Here is a tiny trained network, its code and every weight. The questions are about switching its units off for an input and a target symbol, where a switched-off unit gives its printed mean instead of its output.

import numpy as np


def w(rows, s, z=0):
    codes = np.array(rows[::2]) - 128.0
    scale = np.full(codes.shape[1], s)
    scale[-1] = z or s
    return codes * scale


def norm(h):
    return h / np.sqrt((h * h).mean(-1, keepdims=True) + 1e-5)


def f(y):
    return y / 2 * (1 + np.tanh(0.7978845608 * (y + 0.044715 * y**3)))


def softmax(a):
    e = np.exp(a - a.max(-1, keepdims=True))
    return e / e.sum(-1, keepdims=True)


def log_softmax(a):
    a = a - a.max(-1, keepdims=True)
    return a - np.log(np.exp(a).sum(-1, keepdims=True))


def net(x, mask):
    ids = ['αβδεηθλξπψ'.index(c) for c in x.split()]
    T = len(ids)
    res = E[ids] + P[:T]
    u = 0
    for l in range(3):
        q, k, v = (norm(res) @ M[l].T for M in (Q, K, V))
        z = softmax(np.where(np.tri(T) > 0, q @ k.T / 4**0.5, -1e9)) @ v
        res = res + np.where(mask[u], z, O[l][:, -1]) @ O[l][:, :-1]
        u += 1
        y = f(norm(res) @ A[l][:, :-1].T + A[l][:, -1])
        res = res + np.where(mask[u : u + 8], y, B[l][:, -1]) @ B[l][:, :-1]
        u += 8
    return log_softmax(norm(res)[-1] @ U[:, :-1].T + U[:, -1])


Q, K, V, O, A, B = {}, {}, {}, {}, {}, {}
E = w([
[148,119,175],'α',
[86,31,101],'β',
[96,174,127],'δ',
[146,120,180],'ε',
[97,168,134],'η',
[155,111,205],'θ',
[91,4,138],'λ',
[138,139,124],'ξ',
[135,132,192],'π',
[99,163,153],'ψ',
],0.018)
P = w([
[111,229,163],'0',
[119,204,40],'1',
[11,81,178],'2',
[54,44,2],'3',
[163,162,76],'4',
[59,88,149],'5',
[70,35,37],'6',
[160,200,12],'7',
[105,85,125],'8',
[78,40,45],'9',
[193,195,30],'10',
[89,89,135],'11',
],0.0081)
Q[0] = w([
[237,239,2],'L0H0',
[104,110,29],'L0H0',
[194,228,126],'L0H0',
[97,179,67],'L0H0',
],0.0057)
K[0] = w([
[136,200,60],'L0H0',
[54,94,76],'L0H0',
[50,160,109],'L0H0',
[50,198,2],'L0H0',
],0.008)
V[0] = w([
[64,137,114],'L0H0',
[120,185,255],'L0H0',
[181,117,131],'L0H0',
[129,136,72],'L0H0',
],0.0087)
O[0] = w([
[254,76,49,191],'L0H0',
[225,115,96,150],'L0H0',
[92,122,197,74],'L0H0',
[125,119,243,4],'L0H0',
],0.0052,0.0019)
A[0] = w([
[128,116,126,51],'L0N0',
[71,245,195,193],'L0N1',
[64,86,92,195],'L0N2',
[144,110,102,35],'L0N3',
[151,145,213,252],'L0N4',
[161,98,136,70],'L0N5',
[100,140,171,237],'L0N6',
[94,137,61,128],'L0N7',
],0.011,0.0031)
B[0] = w([
[125,133,123,121],'L0N0',
[185,113,62,150],'L0N1',
[108,53,108,254],'L0N2',
[40,201,181,123],'L0N3',
[144,109,1,170],'L0N4',
[150,135,121,136],'L0N5',
[210,40,135,155],'L0N6',
[225,74,231,157],'L0N7',
],0.0067,0.0071)
Q[1] = w([
[150,90,156],'L1H0',
[29,156,230],'L1H0',
[140,29,146],'L1H0',
[21,225,255],'L1H0',
],0.0096)
K[1] = w([
[108,104,226],'L1H0',
[168,194,131],'L1H0',
[23,111,154],'L1H0',
[143,247,195],'L1H0',
],0.011)
V[1] = w([
[163,201,2],'L1H0',
[163,120,57],'L1H0',
[135,219,119],'L1H0',
[124,149,235],'L1H0',
],0.0089)
O[1] = w([
[138,67,172,47],'L1H0',
[171,134,139,146],'L1H0',
[153,1,87,2],'L1H0',
[104,120,73,75],'L1H0',
],0.0091,0.0098)
A[1] = w([
[108,229,203,150],'L1N0',
[88,191,193,35],'L1N1',
[175,254,68,43],'L1N2',
[36,134,65,170],'L1N3',
[128,162,15,66],'L1N4',
[151,68,150,161],'L1N5',
[78,168,221,3],'L1N6',
[116,60,170,204],'L1N7',
],0.0077,0.0025)
B[1] = w([
[146,2,65,217],'L1N0',
[138,69,60,146],'L1N1',
[101,81,213,241],'L1N2',
[247,169,153,252],'L1N3',
[109,97,172,136],'L1N4',
[140,187,145,141],'L1N5',
[133,122,20,135],'L1N6',
[165,202,127,196],'L1N7',
],0.0073,0.004)
Q[2] = w([
[204,147,146],'L2H0',
[174,178,251],'L2H0',
[80,127,118],'L2H0',
[109,133,188],'L2H0',
],0.016)
K[2] = w([
[144,158,211],'L2H0',
[111,72,249],'L2H0',
[83,111,52],'L2H0',
[151,53,114],'L2H0',
],0.015)
V[2] = w([
[80,120,95],'L2H0',
[14,115,50],'L2H0',
[114,66,103],'L2H0',
[39,254,176],'L2H0',
],0.0076)
O[2] = w([
[152,194,186,114],'L2H0',
[255,54,103,91],'L2H0',
[91,122,155,164],'L2H0',
[239,138,191,2],'L2H0',
],0.0077,0.0036)
A[2] = w([
[145,71,133,153],'L2N0',
[115,98,84,71],'L2N1',
[232,103,119,2],'L2N2',
[186,135,190,139],'L2N3',
[173,85,141,93],'L2N4',
[101,77,212,135],'L2N5',
[153,155,1,53],'L2N6',
[223,93,34,54],'L2N7',
],0.0092,0.0054)
B[2] = w([
[36,94,141,220],'L2N0',
[134,128,106,143],'L2N1',
[107,156,139,118],'L2N2',
[151,142,84,154],'L2N3',
[76,132,119,109],'L2N4',
[96,121,130,254],'L2N5',
[64,138,8,155],'L2N6',
[72,137,90,198],'L2N7',
],0.014,0.002)
U = w([
[161,103,116,148],'α',
[44,208,91,2],'β',
[198,107,115,230],'δ',
[98,129,111,43],'ε',
[114,114,124,62],'η',
[79,136,131,64],'θ',
[96,22,150,233],'λ',
[86,115,7,180],'ξ',
[74,131,170,90],'π',
[87,133,138,70],'ψ',
],0.012,0.0064)

Each question gives the input, a string of symbols that net reads in full, and the target symbol t.
The units are the heads (4 rows each of Q, K, V and O) and the neurons (one row each of A and B). Each row of codes is followed by its name. A weight is (code - 128) times the scale printed after its matrix; where a second scale follows, it is the last column's (O, A, B and U).
mask holds one flag per unit, layer by layer, with each layer's heads first. A switched-off unit (its flag False) gives its mean, the last column of its rows in O or B, instead of its output. The means were averaged over made-up inputs and are rounded, as every weight is.
A unit's drop is (log p(t) with every unit on - log p(t) with that unit switched off) / (log p(t) with every unit on - log p(t) with every unit switched off).
The circuit of an input: a set's keep is (log p(t) with only the set's units on - log p(t) with every unit switched off) / (log p(t) with every unit on - log p(t) with every unit switched off). Starting from the 12 units with the biggest drops (on a tie, the unit counted first), units are removed one at a time, each time the one whose removal leaves the highest keep (on an exact tie, the one counted first), for as long as the keep stays at least 0.8.
circuit, biggest first: the units of the circuit, biggest drop first
unit that matters most: the unit with the biggest drop
top k neurons: the k neurons with the biggest drops, biggest first
top k neurons in layer l: the k neurons of layer l with the biggest drops, biggest first
drop when u is switched off: that unit's drop, to one decimal
input η δ β θ, target ξ: circuit, biggest first -> [L1N6]
input δ ε β λ δ λ λ λ δ, target λ: circuit, biggest first -> [L1N2; L1N0; L0N7]
input β ψ λ β π η λ λ λ λ ψ, target δ: top 3 neurons -> [L1N7; L1N3; L0N1]
input π β β ε λ δ θ, target ξ: top 3 neurons -> [L0N1; L1N6; L1N1]
input θ α λ π λ β π α λ λ λ δ, target λ: top 2 neurons -> [L1N2; L0N7]
input θ θ λ ψ δ, target δ: top 3 neurons -> [L0N1; L1N2; L1N0]
input λ λ ψ α λ λ β λ ε, target λ: top 3 neurons -> [L1N2; L1N0; L1N7]
input λ δ α, target λ: top 2 neurons -> [L1N2; L0N4]
input α λ λ λ θ η π, target ξ: top 4 neurons -> [L1N6; L0N1; L1N1; L2N6]
input θ π λ α α λ π δ, target δ: top 2 neurons in layer 0 -> [L0N1; L0N4]
input ε θ λ λ λ θ δ λ, target β: top 3 neurons -> [L1N2; L1N3; L0N6]
input λ π λ λ λ δ θ λ η, target λ: top 2 neurons -> [L1N2; L1N0]
input λ λ λ λ β, target δ: top 2 neurons in layer 1 -> [L1N0; L1N3]
input λ α ξ, target ξ: unit that matters most -> L0H0
input λ θ θ λ π ψ λ β δ π, target λ: top 3 neurons -> [L1N2; L1N0; L1N7]
input θ λ λ ξ θ λ θ λ λ λ λ, target δ: top 2 neurons -> [L1N3; L1N0]
input θ δ η λ λ α, target λ: top 2 neurons in layer 0 -> [L0N1; L0N4]
input θ θ π λ λ δ λ λ θ λ λ ε, target λ: drop when L1N2 is switched off -> 1.9
input η θ ψ π η λ η θ ξ π, target λ: drop when L1N7 is switched off -> 0.2
input β λ ε β θ λ θ β, target δ: top 2 neurons in layer 1 -> [L1N3; L1N1]
input β θ λ β λ, target δ: unit that matters most -> L2H0
input λ λ ξ ε λ λ λ η, target δ: drop when L1N2 is switched off -> 0.3
